Below is a small trained network, with its code and all its weights. Each question gives an input and a class and asks what happens when units are switched off, that is, made to give their printed mean instead of their output.

import numpy as np


def w(rows, s, z=0):
    codes = np.array(rows[::2]) - 128.0
    scale = np.full(codes.shape[1], s)
    scale[-1] = z or s
    return codes * scale


def norm(h):
    return h / np.sqrt((h * h).mean(-1, keepdims=True) + 1e-5)


def f(y):
    return y / 2 * (1 + np.tanh(0.7978845608 * (y + 0.044715 * y**3)))


def log_softmax(a):
    a = a - a.max(-1, keepdims=True)
    return a - np.log(np.exp(a).sum(-1, keepdims=True))


def net(x, mask):
    res = np.array(x, float).reshape(1, 5) / 4 @ E
    u = 0
    for l in range(3):
        y = f(norm(res) @ A[l][:, :-1].T + A[l][:, -1])
        res = res + np.where(mask[u : u + 4], y, B[l][:, -1]) @ B[l][:, :-1]
        u += 4
    return log_softmax(norm(res)[-1] @ U[:, :-1].T + U[:, -1])


A, B = {}, {}
E = w([
[210,106,213,107],'x0',
[63,134,253,120],'x1',
[91,122,158,158],'x2',
[100,152,152,226],'x3',
[101,224,162,153],'x4',
],0.0069)
A[0] = w([
[114,113,126,139,51],'L0N0',
[181,106,129,179,116],'L0N1',
[115,138,139,255,180],'L0N2',
[103,205,69,150,2],'L0N3',
],0.0097,0.0031)
B[0] = w([
[1,69,159,97,110],'L0N0',
[75,145,162,130,149],'L0N1',
[163,96,119,172,253],'L0N2',
[115,229,147,47,174],'L0N3',
],0.0068,0.0046)
A[1] = w([
[132,100,113,67,6],'L1N0',
[137,113,105,128,4],'L1N1',
[128,157,151,116,125],'L1N2',
[2,129,132,72,62],'L1N3',
],0.011,0.0025)
B[1] = w([
[254,111,120,92,159],'L1N0',
[157,135,155,107,87],'L1N1',
[38,119,120,135,162],'L1N2',
[140,142,76,55,249],'L1N3',
],0.0091,0.0019)
A[2] = w([
[72,212,73,71,249],'L2N0',
[108,232,79,118,59],'L2N1',
[115,107,61,138,3],'L2N2',
[139,97,1,139,10],'L2N3',
],0.0091,0.0035)
B[2] = w([
[58,134,23,207,254],'L2N0',
[2,209,131,164,186],'L2N1',
[170,63,196,56,124],'L2N2',
[166,117,212,151,174],'L2N3',
],0.0075,0.0055)
U = w([
[251,81,79,84,155],'0',
[103,100,56,105,3],'1',
[117,124,241,60,61],'2',
[74,114,176,197,251],'3',
[55,195,91,146,177],'4',
],0.015,0.0051)

Each question gives the input, the list of numbers given to net, and the class t.
The units are the neurons (one row each of A and B). Each row of codes is followed by its name. A weight is (code - 128) times the scale printed after its matrix; where a second scale follows, it is the last column's (A, B and U).
mask holds one flag per neuron, layer by layer. A switched-off neuron (its flag False) gives its mean, the last column of its row in B, instead of its output. The means were averaged over made-up inputs and are rounded, as every weight is.
A unit's drop is (log p(t) with every unit on - log p(t) with that unit switched off) / (log p(t) with every unit on - log p(t) with every unit switched off).
The circuit of an input: a set's keep is (log p(t) with only the set's units on - log p(t) with every unit switched off) / (log p(t) with every unit on - log p(t) with every unit switched off). Starting from all 12 units, units are removed one at a time, each time the one whose removal leaves the highest keep (on an exact tie, the one counted first), for as long as the keep stays at least 0.8.
circuit, biggest first: the units of the circuit, biggest drop first
top k neurons: the k neurons with the biggest drops, biggest first
top k neurons in layer l: the k neurons of layer l with the biggest drops, biggest first
drop when u is switched off: that unit's drop, to one decimal
input [3,-3,6,-2,2], class 3: top 3 neurons in layer 0	(L0N1 L0N3 L0N2)
input [-6,6,-7,-6,-7], class 0: circuit, biggest first	(L1N0)
input [0,6,8,-4,-8], class 0: top 2 neurons	(L2N1 L1N3)
input [2,7,-7,-2,-5], class 0: top 2 neurons	(L1N0 L2N1)
input [-6,4,3,2,-5], class 1: top 2 neurons in layer 2	(L2N1 L2N2)
input [0,6,2,1,-6], class 2: top 2 neurons in layer 2	(L2N0 L2N1)
input [5,-6,3,6,3], class 0: top 4 neurons	(L0N2 L2N1 L2N0 L1N2)
input [2,-5,0,8,-2], class 0: top 2 neurons	(L2N1 L2N0)
input [-2,1,-5,-7,2], class 0: top 2 neurons	(L1N0 L0N3)
input [-8,-5,6,-8,-7], class 0: top 3 neurons in layer 2	(L2N3 L2N1 L2N2)
input [1,6,-6,-7,-1], class 0: drop when L1N0 is switched off	0.2
input [-8,-7,8,-7,-7], class 0: drop when L2N3 is switched off	0.2
